Each row has a name. After each piece below comes the name of the row it's from, unless a question asks for something else. Each question is about the rows just above it.

[174 102 110 117] : k201
[102 173 137 110] : k879
[190 120 151 111] : k896
[174 102 110 137] : k377
[ 99 166 178 133] : k117
Which row holds these entries in another order? [102 110 137 174]  k377
How many entries does [174 102 110] have?  3

[121 134 132 122 107 128 110 103] -> k871
[118 125 126 122 127 164 145 110] -> k43
[118 132 128 126 114 127 108 100] -> k403
[134 107 103 132 121 122 110 129] -> k416
[133 140 152 106  85 136 139 136] -> k412
[126 118 110 145 164 122 124 127] -> k488
Put [103 107 110 121 122 128 132 134] back in order: which row is it?  k871
Count the entries of [134 107 103]:  3
How many entries does [118 125 126 122 127 164 145 110] have?  8
Count the entries of [134 107 103 132 121 122 110 129]:  8
[110 118 122 124 126 127 145 164] is which row reordered?  k488

[127 136 178 123 164 107 127] : k742
[129 141 146  89 130 174 113] : k961
[100 162 123 133 126 182 110] : k726
[129 112 141 146 174 130  89] : k479
[104 135 184 103 148 129 140] : k936
[129 130  89 141 146 174 113] is which row reordered?  k961
Count the entries of [129 112 141 146]:  4
Number of entries in [129 112 141 146 174]:  5

[147  69 178 117 125 171 142 100 141 151 133 138  99 120 162] = k840
[115 123 167 144 102 142 150 133 141  99 117 163 149 101 127] = k359
[180 112 126 166 143 103 142 150 135 140  99 117 162 149 103] = k122
[126 150 162 103 116 135 140 180  99 142 112 149 103 143 166] = k824
[131 123 167 117 148  69 180 113 126 170 142  99 140 153 134] = k269
[113 126  69 170  98 123 131 153 134 167 148 140 180 142 117] = k722
Which row holds these entries in another order? [ 99 103 103 112 117 126 135 140 142 143 149 150 162 166 180]  k122
Which row holds these entries in another order? [ 69  99 113 117 123 126 131 134 140 142 148 153 167 170 180]  k269
How many entries does [131 123 167 117 148  69 180] have?  7

[128 130 123 130 130 127 129 127 129 129 132 131 130 121 126 127 131 123
 127 132 127 124 128 137 132 130 129 126 128 132 127 123 127 130] -> k620
[130 128 127 127 129 130 127 130 130 127 129 130 124 121 127 130 128 122
 132 137 127 126 128 129 126 132 131 131 123 132 129 123 127 132] -> k540
[123 128 122 128 125 129 121 125 129 129 128 132 126 127 138 130 128 130
 126 131 128 127 132 130 132 124 129 128 127 127 131 130 130 130] -> k40
[123 127 123 128 125 129 121 126 129 130 127 132 126 127 137 130 128 130
 127 131 128 127 132 131 132 123 129 129 127 127 132 130 130 130] -> k662
Put [130 130 130 123 127 123 128 125 129 121 126 129 130 127 132 126 127 137
 130 128 130 127 131 128 127 132 131 132 123 129 129 127 127 132] back in order: which row is it?  k662
Put [127 132 131 132 123 129 129 127 127 132 130 130 130 123 127 123 128 125
 129 121 126 129 130 127 132 126 127 137 130 128 130 127 131 128] back in order: which row is it?  k662
[129 129 127 127 132 130 130 130 123 127 123 128 125 129 121 126 129 130
 127 132 126 127 137 130 128 130 127 131 128 127 132 131 132 123] is which row reordered?  k662
[132 127 130 132 129 131 129 127 127 130 128 130 123 130 121 126 127 131
 128 128 127 132 127 123 137 126 123 132 130 125 130 127 129 129] is which row reordered?  k662
Number of entries in [128 130 123 130 130 127 129 127 129 129 132 131 130 121 126 127 131 123
 127 132 127 124]:  22
Put [124 130 132 132 127 129 123 127 121 130 127 127 132 129 123 128 130 130
 128 137 127 127 126 131 129 129 128 130 131 130 127 132 126 123] back in order: which row is it?  k620

[132 135 119 129 164 143 127 140  68 153]  k320
[128  68 140 143 129 153 119 135 132 164]  k666
[119 132 143 141 135 127 164  68 153 129]  k140
Count the entries of [119 132]:  2
Put [153  68 140 127 143 164 129 119 135 132] back in order: which row is it?  k320
[ 68 119 127 129 132 135 141 143 153 164] is which row reordered?  k140
Put [127 140  68 153 132 135 119 129 164 143] back in order: which row is it?  k320

[162 105 164 122] -> k56
[105 147 125 158] -> k894
[153 175 142 127] -> k200
[105 147 125 132] -> k923
[105 147 125  82] -> k12
Number of entries in [162 105 164 122]:  4
Count the entries of [105]:  1
How many entries does [153 175 142] have?  3
Count the entries of [153 175]:  2
[132 105 125 147] is which row reordered?  k923

[176 137 144  96] = k463
[124 123 103  83] = k482
[158 177 177 167] = k678
[176 113 138 118] = k714
[149 171 168 166] = k234
[168 166 172 149] = k922
[124 123 103  84] = k160
[161 176 178 168] = k599
[120 176 152 167] = k4
[168 149 166 171] is which row reordered?  k234
Count the entries of [120 176 152 167]:  4
Put [149 172 166 168] back in order: which row is it?  k922
Put [166 168 171 149] back in order: which row is it?  k234
[123 124  84 103] is which row reordered?  k160
[149 166 168 172] is which row reordered?  k922

[153 174 178 178 178 178 178 178 178 178 179 179 178 177 178 178 178 178
 178 177 178 178 179 179 178 179 178 179 179 178 178 178 179 179 178 178] = k735
[128 128 127 129 128 129 128 128 136 161 176 178 178 178 178 178 179 177
 179 178 178 178 179 178 178 179 178 178 179 179 178 179 178 178 178 178] = k886
[178 178 161 178 178 178 128 127 176 177 178 179 178 178 178 128 128 179
 136 179 178 177 178 128 178 179 178 129 179 179 178 178 179 129 178 128] = k521
[153 174 178 178 178 178 178 178 178 178 179 179 178 177 178 178 178 132
 178 177 178 178 179 179 178 179 178 179 179 178 178 178 179 179 178 178] = k333
[128 128 127 129 128 129 128 128 136 161 176 178 178 178 178 178 179 177
 179 178 178 178 179 178 178 179 178 178 179 177 178 179 178 178 179 178] = k649
Number of entries in [178 178 161 178 178 178 128 127 176 177]:  10
Which row holds these entries in another order? [179 178 129 178 178 179 136 178 178 128 178 178 178 128 178 161 178 178
 178 179 179 129 128 178 177 179 178 178 176 179 179 178 128 127 128 178]  k886
Number of entries in [153 174]:  2

[106 114 119  97 164 131 185] -> k366
[126 170 130 113 106 176 113] -> k569
[113 119 164 131  96 185 106] -> k395
[177 113 130 170 126 106 113] -> k668
[171 114 131 171 125 111 114] -> k860
[106 131 164 119 114 185  98] -> k579
Put [111 114 114 125 131 171 171] back in order: which row is it?  k860
[ 98 185 114 119 164 131 106] is which row reordered?  k579
Count the entries of [177 113 130]:  3
Which row holds these entries in another order? [ 98 106 131 164 119 114 185]  k579
How many entries does [171 114 131] have?  3
[113 106 126 170 130 113 177] is which row reordered?  k668
Put [185 131 164  97 119 114 106] back in order: which row is it?  k366

[111 116 112 112 156 111 126 154 113 161 155 155 110 110 154 156 114 112
 126 156 142 113 155]  k769
[149 147 149 145 119 149  96 117 144 114 122 121 144 147 122 123 140 145
  98 119 132 102 143]  k9
[105 107 105 108 138 105 155 139 110 145 135 136 108 108 136 133 114 108
 155 138 125 106 138]  k227
[143 143 143 140 123 141  76 117 141 113 125 126 140 142 125 127 137 141
  77 122 133 144 125]  k451
[141 135 140 141 101 141 132  96 138  94  99 102 142 141 101  98 140 140
 135 101 112 139 101]  k379
[149 147 149 145 119 149  96 117 144 114 122 121 144 147 122 123 140 145
  98 119 132 148 120]  k404
[110 113 109 111 153 109 130 153 111 154 152 152 109 109 151 154 113 110
 128 153 141 110 152]  k770
[135 131 136 137 110 136 136 113 134 115 110 110 138 136 110 107 136 136
 138 112 114 133 110]  k465
[153 150 153 150 116 153 107 114 148 110 117 117 150 151 118 120 144 150
 109 115 128 153 116]  k112
[146 141 147 146 104 147 127 105 143 100 105 104 149 147 105 103 143 146
 129 104 115 146 104]  k219
Count the entries of [110 113 109 111 153 109 130]:  7
Count the entries of [110 113 109 111 153 109 130 153 111 154 152 152 109 109 151 154 113 110
 128 153 141 110 152]:  23
Number of entries in [146 141 147 146]:  4

[148 151 151 145 138 135 137 120  98 123 179 111] -> k685
[179 137  98 151 145 120 151 138 123 135 110 148] -> k178
[148 151 151 145 138 135 137 133 148 140  71 150] -> k999
[119 141 147 147 147 124 119 146 122 150 118  78] -> k290
[141 150 146 147 120 124 119 122 147 118  78 147] -> k261
[110 148 179 137  98 151 145 120 151 138 123 135] is which row reordered?  k178
Put [ 98 151 120 135 138 148 145 151 179 123 137 111] back in order: which row is it?  k685
Count the entries of [119 141 147]:  3
Put [120 150 146 124 122 119 118 147 141 147 147  78] back in order: which row is it?  k261

[131 134 149 144] : k823
[158 149 159 175] : k795
[119  98 125  77] : k696
[156 130 140 110] : k338
[157 133 135 123] : k940
[156 130 133 125] : k966
[127 158 154 168] : k892
Count the entries of [156 130]:  2
How many entries does [119  98 125] have?  3
Count the entries of [157 133 135 123]:  4
How many entries does [127] have?  1
Number of entries in [156 130 140 110]:  4

